[136 118 131 137 144 119 112 140 122 131 126 121 133 141 117 135 147 136] = B
[121 121 122 110 133 119 163 117 132 172 112 131 128 205 136 153 121 141] = K
[133 138 140 121 125 140 132 117 124 130 129 197 128 129 128 252 115 146] = T
[127 132 122 119 138 128 134 118 122 171 112 131 139 128 119 125 147 132] = L
[121 118 124 111 128 121 237 118 133 125 112 131 136 205 136 141 140 129] = S
[131 128 138 196 133 144 111 135 127 133 117 121 130 129 128 252 116 146] = Q
[129 127 134 174 132 140 110 133 124 128 119 122 129 131 131 252 116 162] = M
[130 138 127 122 144 147 133 121 133 171 127 130 134 126 117 125 142 162] = U
[136 126 140 196 144 147 110 140 129 146 129 137 139 126 120 173 123 129] = V
[133 138 140 121 125 140 132 117 124 130 129 197 128 130 139 134 123 129] = Y
tail: [171 112 131] | [139 128 119 125 147 132]
tail: [136 118] | [131 137 144 119 112 140 122 131 126 121 133 141 117 135 147 136]

[128 184 116 159 125 105 186 118  82 199 142 131 178 106  81 109 152 173
 159 117 177 162 134 134 206 126 195 149 134 121 151 178 143 120  96 110
 167 117  50 174 178  86  14]  F
[123 101  89 177 133 158 152 122 136 106 156 144 147 133 132 148 122 124
 155  91 124 134 109 162 141 130 109 118  78 123 136 118 126 117 151 148
 217 147 132 109 122 143 117]  W
[164 105 144 146 159 177 107 133 153 140 169 142 115 129 137 161 113 136
 124 125  79 114 110 133  94 131  46 153 141 142 146  90 122 120 107 111
  76 143  89  95  91 147 145]  H
[128 184 116 159 125 105 186 118  82 199 142 131 178 106  81 109 152 173
 159 117 177 133 142 178 101 137 131 170 111 141 170 160 143 128 105 108
 115  94  92 146 194 103 139]  A
[171 122 115 125 103  91 134 102 135 169 121 142 167 137 129 150 153 125
 128 114  97 152 147  98 150 131 132 107 185 111  81 116 122 145 170 161
 217 147 132 108  94 142 125]  P
[ 75  93 149  94 173  67  89 115 129 169 157  61 161 135 149 169 145 181
  94 105  93 106 121  55  85  89 136 135 159 122 100  99 140 122  89 112
 217 137 141 133 159 155 187]  D
[171 122 115 125 103  91 134 102 102 169 121 142 167 137 129 150 153 125
 164 114  97 152 147  98 150  99 132 107 185 111  81 117 126 117 170 161
 149 147 132 108  94 142 125]  C
tail: [217 147 132 108] | [ 94 142 125]
tail: [178 143] | [120  96 110 167 117  50 174 178  86  14]
tail: [118 126 117] | [151 148 217 147 132 109 122 143 117]

[ 96 114 174 114 120 186 166 122 167 102 113 147 118  78 170 152 137] : E
[193 152 129 105 108 161 165 181  78 131  33 120 151 139 196 154  91] : N
[163 114 174 113 120 186  98 151 140 102 180 135 162 179 117 151 193] : G
[130 154 108 138 117 110 166 121 167 102 113 156 122 181 117 140 202] : R
[134 129 121 150 122 159 170 148 115 121 153 107 151  83 147 159 101] : J
[126 150 110 157 108 109 129 183 113 136 173 120 145 179 119 112 100] : X
[127 131 104 105 131 156 172 174  81 132 101 177 162  76 193 174 162] : Z
tail: [114 174 113 120 186] | [ 98 151 140 102 180 135 162 179 117 151 193]
tail: [166 121 167 102 113] | [156 122 181 117 140 202]
tail: [196 154] | [91]

[ 89  95 119  66 130 136 163 201  48 128 115  97 131 148 174 214 192  94
 137] -> kude
[161 186 145 165 112 161 145 139 119 147 152 139 154 138 111 125 137 164
 155] -> botar
[177 196 164 135 119 110  89 151 101  83 149 137 109  78 141  85 146 183
  64] -> bulid
[133  92 125  87 205  90 119  89 115 127 115  97 131 128 116  88 105 175
 140] -> rap
[173 159 112  96 165 157 110 212 121 155 131  97 159 152 141  82 155 145
 139] -> zut
[134  92 114 125 105 119 147 115 104  95 110 123 121 121 122 120  90 126
 130] -> Zedul
[187 171 176 232 226 154 149 185 163  55 147 192 166  83 186 124 180 219
  95] -> Mul
[ 77  99 128  87 116  76  97  87 118 147 128 102 102 124 151  77 143  88
 138] -> Nuvet
tail: [133  92] | [125  87 205  90 119  89 115 127 115  97 131 128 116  88 105 175 140]
tail: [127 115  97 131] | [128 116  88 105 175 140]
tail: [146 183] | [64]
tail: [ 77 143] | [ 88 138]

[125 141 139 151  83 132  89 111  86 139 194 129 107 135 212  75 187] -> Tazus
[125 187 139 149 195 108 131 145  19 139 155  83 130 131  42  75 187] -> kiv
[126 141 139 151  83 132  90 111  86 139 184  83 125 134 103  68 202] -> fis
[125 173 139 151  83 124 146 114  30 139 172  81 142 131  12  75 187] -> garil
[125 141 139 151  83 132 149 111  86 139 172  83 142 131 103  75 187] -> bofe
[125 141 139 151  83 132 151 111  86 139 172  82 142 131 103  75 187] -> guzus
tail: [139 172  82] | [142 131 103  75 187]
tail: [132  89 111  86] | [139 194 129 107 135 212  75 187]
tail: [130 131] | [ 42  75 187]
tail: [139 172  81] | [142 131  12  75 187]

[130 135 132 140 162  31 156  90 157 124 120 185 115 146 157 118 139 191]  fiz
[125 120 136 124 200 106 165 141  85 155 100 146 150 164  93 131 132 175]  pebaz
[141 125 165 144  93 105 144 146 110 160 134 146 170 176 153 135  99 179]  vilud
[117 134 133  63 149 200  64 139  91 226 130 179 129 155 164 140 135 196]  zavo
[133 127 174  76 151 110 181 150 124 209  97 120  67 110 121  89 160 122]  tar
[129 129 139 199  84  81 100 187 133 238  89  66 126  51 108 140 160 107]  finog
[ 97 101 124 127 146 138  54  92 134 193 143 127 119 127 110 119 101  75]  Mev
tail: [120 185 115 146 157] | [118 139 191]
tail: [127 110] | [119 101  75]

[162 113 200  80 161 124 146 142 123 109 137 128 129 137 118 100  52 125
  89 133  85  88] = Bubur
[196 161 181  80 162 124 179  54 109 153 108 115 146 116 126 128 127  66
 101 139 109 136] = filut
[162 113 200  80 161 124 179  54  97 109 172 143 121 155 118 100  52 125
  89 161  85  88] = gelur
[119  82 177  87 144 145 146 142 122  76 171 143 121 155 126 102  30 191
 107 136  98  77] = Damu
tail: [146 142 122] | [ 76 171 143 121 155 126 102  30 191 107 136  98  77]
tail: [126 102  30 191 107] | [136  98  77]
tail: [125  89 133  85] | [88]
tail: [171 143 121] | [155 126 102  30 191 107 136  98  77]
tail: [ 80 161 124 179  54] | [ 97 109 172 143 121 155 118 100  52 125  89 161  85  88]

[186 199 105 101 152 115 186  99 117  78  67 165 123  86  72 116 136 205
 126 139 147 158  85 125 134  26 160] -> nanir
[186 121  55 101 152 186 186  99 117  78  99 107  83 181  72 111  89 145
 126 139 147 186  85 161 134  94 206] -> Fanu
[186 180  87 101 152 101 186  99 129  78  99 169  83  86  72 116  18  82
 126 159 147 158  76 125 134 141 206] -> revun
[186 219 105 101 152 115 186 162 117  78  99 165  83  86 102  99 117 132
  90 130 128 158 153 125 134 219 206] -> Sopa
[186 243 110 101 117 151 207 216 117  78 137 165  83  86  72 116  28  84
 126 147 147 158  85 125 134 164 206] -> lir
[186 106 105 101 152 118 186  99 117  84  99 115  83 181  72 116  89 132
 126 162 147  96 168 125 134  98 206] -> gomu
[223 219 105  93 152 115 186  97 117  57  99 165 115  86  53 158 144 133
 126 139 147 158 112 125 134  35 165] -> Zaso
[186 106 105 101 152 118 186  99 117  84  99 115  83 181  72 234  89 132
 126 163 147  96  85 125 134  98 206] -> vami
[186 181  87 101 152 115 189 212 117 116  81 165  83 119  98 116  89 183
 126 139 147  98  68 108 134  87 182] -> veri
[186 219 105  93 153 115 186  97  98  57  82 165  53  86  72 241  89 185
 126 110 147 158  85 125 134 222 206] -> Moz
tail: [180  87] | [101 152 101 186  99 129  78  99 169  83  86  72 116  18  82 126 159 147
 158  76 125 134 141 206]
tail: [186  99 117  78  99] | [107  83 181  72 111  89 145 126 139 147 186  85 161 134  94 206]
tail: [126 162] | [147  96 168 125 134  98 206]
tail: [ 82 165] | [ 53  86  72 241  89 185 126 110 147 158  85 125 134 222 206]
tail: [ 93 152 115 186  97] | [117  57  99 165 115  86  53 158 144 133 126 139 147 158 112 125 134  35
 165]
tail: [115 186  97  98  57] | [ 82 165  53  86  72 241  89 185 126 110 147 158  85 125 134 222 206]
tail: [ 72 241  89] | [185 126 110 147 158  85 125 134 222 206]

[ 91 184 118 182  73 107 105  86 153  96 137 153  88 198 114  79 107 124] = konin
[ 49 175 149 128 125 139  86 125 137  80  98 186 133 164 161  90 103 163] = nuba
[ 95 143  78 150 111  95 139 131 178 127 140 119  74 193  92 171  95 110] = gevif
[ 95 143 117 182 111  95 139 131 178 127 140 119  74 179  71 154  65 161] = zusu
[ 49 175 149 128 125 139  86 125 137  80  98 186 133 164 161  90 135  86] = fef
[192 142 156 155 125  59 104  86  70 143 149  82 138 127 182 127  94 134] = duko
[106 148 124 108 131 173 110 129 125  91 126 222 172  79 160  85 169 153] = Lokan
tail: [118 182] | [ 73 107 105  86 153  96 137 153  88 198 114  79 107 124]
tail: [104  86] | [ 70 143 149  82 138 127 182 127  94 134]
tail: [222 172  79] | [160  85 169 153]

[164 132 219 155 167 127 126 142] : tusul
[115 101 119 146  76 139 136 142] : Zit
[151 150 103 120 113 105 172 120] : bera
[ 78 133  51  57 109 116  96 108] : liga
[ 77 133  51  57 126 155 106 145] : Bub
tail: [103 120 113] | [105 172 120]
tail: [ 78 133  51  57] | [109 116  96 108]
tail: [120 113 105 172] | [120]

[155 149 223  63 170 182 182 183 167 193 162  99  64 166  61 191 120 194
 121 139 161  84 184 162] -> veken
[144  99 156 133 118 126 190 106 140 113 121 195 162  94 167 109 183  93
 109 135 192  72 131 193] -> ves
[143 119 148 109 112 147 147 132 121 130 133 143 126 109  97 145 151 107
 134 141 134  88 126 158] -> pon
[133 113 140 122  94 143 133 125 121 126 114 195 161  95 167 146 169 111
 134 141 135 106 107 135] -> pugob
[144  99 156 133 118 126 190 106 140 113 121 195 161  94 167 109 183  94
 109 135 192  88 127 193] -> Vigov
tail: [195 162] | [ 94 167 109 183  93 109 135 192  72 131 193]
tail: [ 88 126] | [158]
tail: [113 121 195 161  94] | [167 109 183  94 109 135 192  88 127 193]
tail: [195 161  94 167] | [109 183  94 109 135 192  88 127 193]
tail: [134 141 135] | [106 107 135]

[128 129 149  71 131 119] : Bis
[ 40 125 132  39 131  89] : fen
[124 125 149  72 131 119] : nuben
[ 80 128 142  60 121  98] : Kogeg
[ 92 129 130  65 131  90] : vot
tail: [ 80 128 142  60 121] | [98]
tail: [149  72] | [131 119]
tail: [ 80 128] | [142  60 121  98]
tail: [142  60 121] | [98]

[159  44 129 189 154  45 149  83 158 160 171 163  86 144  70  59  72 138
 110 110  92 186  42 166 171 108  82  64  98 105  58  88  42  74 148 130
  76 126 151 130  94 191  58  58 144 119 163] = rele
[142 115 121 143 143 122 133  94  93  60  75 143 112 140 112 125 111 138
 116 113 113 140 116 144 129 138 132 116 124 133 122 119 115 133 129 141
 111 118 129 141 123 132 119 117 127 114 144] = kuro
[ 96 200 102  72  46 208 187  93  93  60  75  96 205 142 233 128 225 148
 147 188 232 119 218  94 172  76 187 148  92 187 131 196 221 137 191  60
 213 130  48  99 105  71 143 246 205 200  64] = par
tail: [166 171] | [108  82  64  98 105  58  88  42  74 148 130  76 126 151 130  94 191  58
  58 144 119 163]
tail: [93 93 60 75] | [ 96 205 142 233 128 225 148 147 188 232 119 218  94 172  76 187 148  92
 187 131 196 221 137 191  60 213 130  48  99 105  71 143 246 205 200  64]

[150 108 126 160 117 114 110  99  83 127 147 120 142 116 146 109 114 112
 112 187 107 115 215 132 130 130] -> sib
[146 109 127 157 120 117 116  97  94 127 145 118 143 117 145 114 113 117
 114 186 106 115 209 130 126 130] -> vekil
[158  95 101 151 114 119 127  99  91 120 161 123 150  97 146 117 117 123
 110 142 122 138 217 123 156 116] -> deni
[156  96 103 148 119 119 127 100  94 120 163 121 150  97 144 123 118 122
 111 134 123 138 216 120 152 116] -> suvan
[139 118 136 153 126 117 110 102  94 126 143 113 142 122 147 119 121 115
 117 182 103 111 204 129 122 137] -> Mon
[139 118 136 155 126 117 110 102  94 126 143 113 142 122 147 120 121 115
 117 182 103 111 228 129 122 137] -> finid
[156  96 103 148 119 119 127 100  94 120 163 113 144  97 144 123 118 122
 111 134 123 138 216 120 152 116] -> zel
[152 105 120 158 117 114 112  96  82 125 153 117 147 110 149 113 117 123
 109 142 122 120 225 128 136 128] -> fera
[144 114 127 154 118 116 111 100  88 127 144 114 144 118 150 113 120 117
 115 187 106 115 209 132 128 135] -> Pur
[155  96 107 150 120 119 126  97  93 119 162 118 152  99 146 123 118 121
 111 142 118 135 222 120 150 119] -> vibo
[145 110 129 155 124 115 111  99  89 125 149 115 144 116 144 118 117 113
 113 177 107 114 215 127 129 131] -> Domif
[154  98 107 148 120 120 128 100  98 120 159 121 149 101 143 123 117 122
 112 139 120 136 212 121 148 118] -> kar
tail: [117 115] | [187 106 115 209 132 128 135]
tail: [117 182 103 111 204] | [129 122 137]
tail: [153 126 117 110 102] | [ 94 126 143 113 142 122 147 119 121 115 117 182 103 111 204 129 122 137]
tail: [ 95 101] | [151 114 119 127  99  91 120 161 123 150  97 146 117 117 123 110 142 122
 138 217 123 156 116]
tail: [114 144] | [118 150 113 120 117 115 187 106 115 209 132 128 135]
tail: [117 123 110 142 122] | [138 217 123 156 116]

[173 164  83  74] : regu
[174 164  82  74] : nog
[174 164  83  73] : kag
[131  79 159 160] : Zimu
[158 147 157  61] : Mib
[141 147 158  61] : lof
tail: [174 164  82] | [74]
tail: [158 147] | [157  61]
tail: [ 79 159] | [160]
tail: [174 164  83] | [73]
tail: [147 158] | [61]
tail: [141 147] | [158  61]
which: [174 164  82  74] | nog

[103 125 119 146  76 136 132 161 134 123 108] : Dab
[103 125 119 146  76 136 128 161 133  89 108] : kub
[131 135  99 118 108 111 187 102 109 108 137] : lupo
[129 106 112 135  74  88 111  90 128  82 106] : bef
[101 101  27 157 120 167 128 161 133  90  79] : baren
[129 106 112 136 100 132 111  89 167 134 145] : Mufub
tail: [111  90 128] | [ 82 106]
tail: [111  89] | [167 134 145]
tail: [161 134 123] | [108]
tail: [129 106 112 135] | [ 74  88 111  90 128  82 106]
tail: [161 133  90] | [79]

[ 62  41 166 204 163  91 158 149 109 156 150 154  88] : Vibuz
[ 17  26 169 179 163 107 166 154  19 151 160 154  31] : gozo
[ 62  49 166 156 163  92 158 149 109 152 160 154 106] : kisug
tail: [149 109 152] | [160 154 106]
tail: [152 160] | [154 106]
tail: [107 166] | [154  19 151 160 154  31]
tail: [163  92 158 149 109] | [152 160 154 106]
tail: [163 107 166] | [154  19 151 160 154  31]

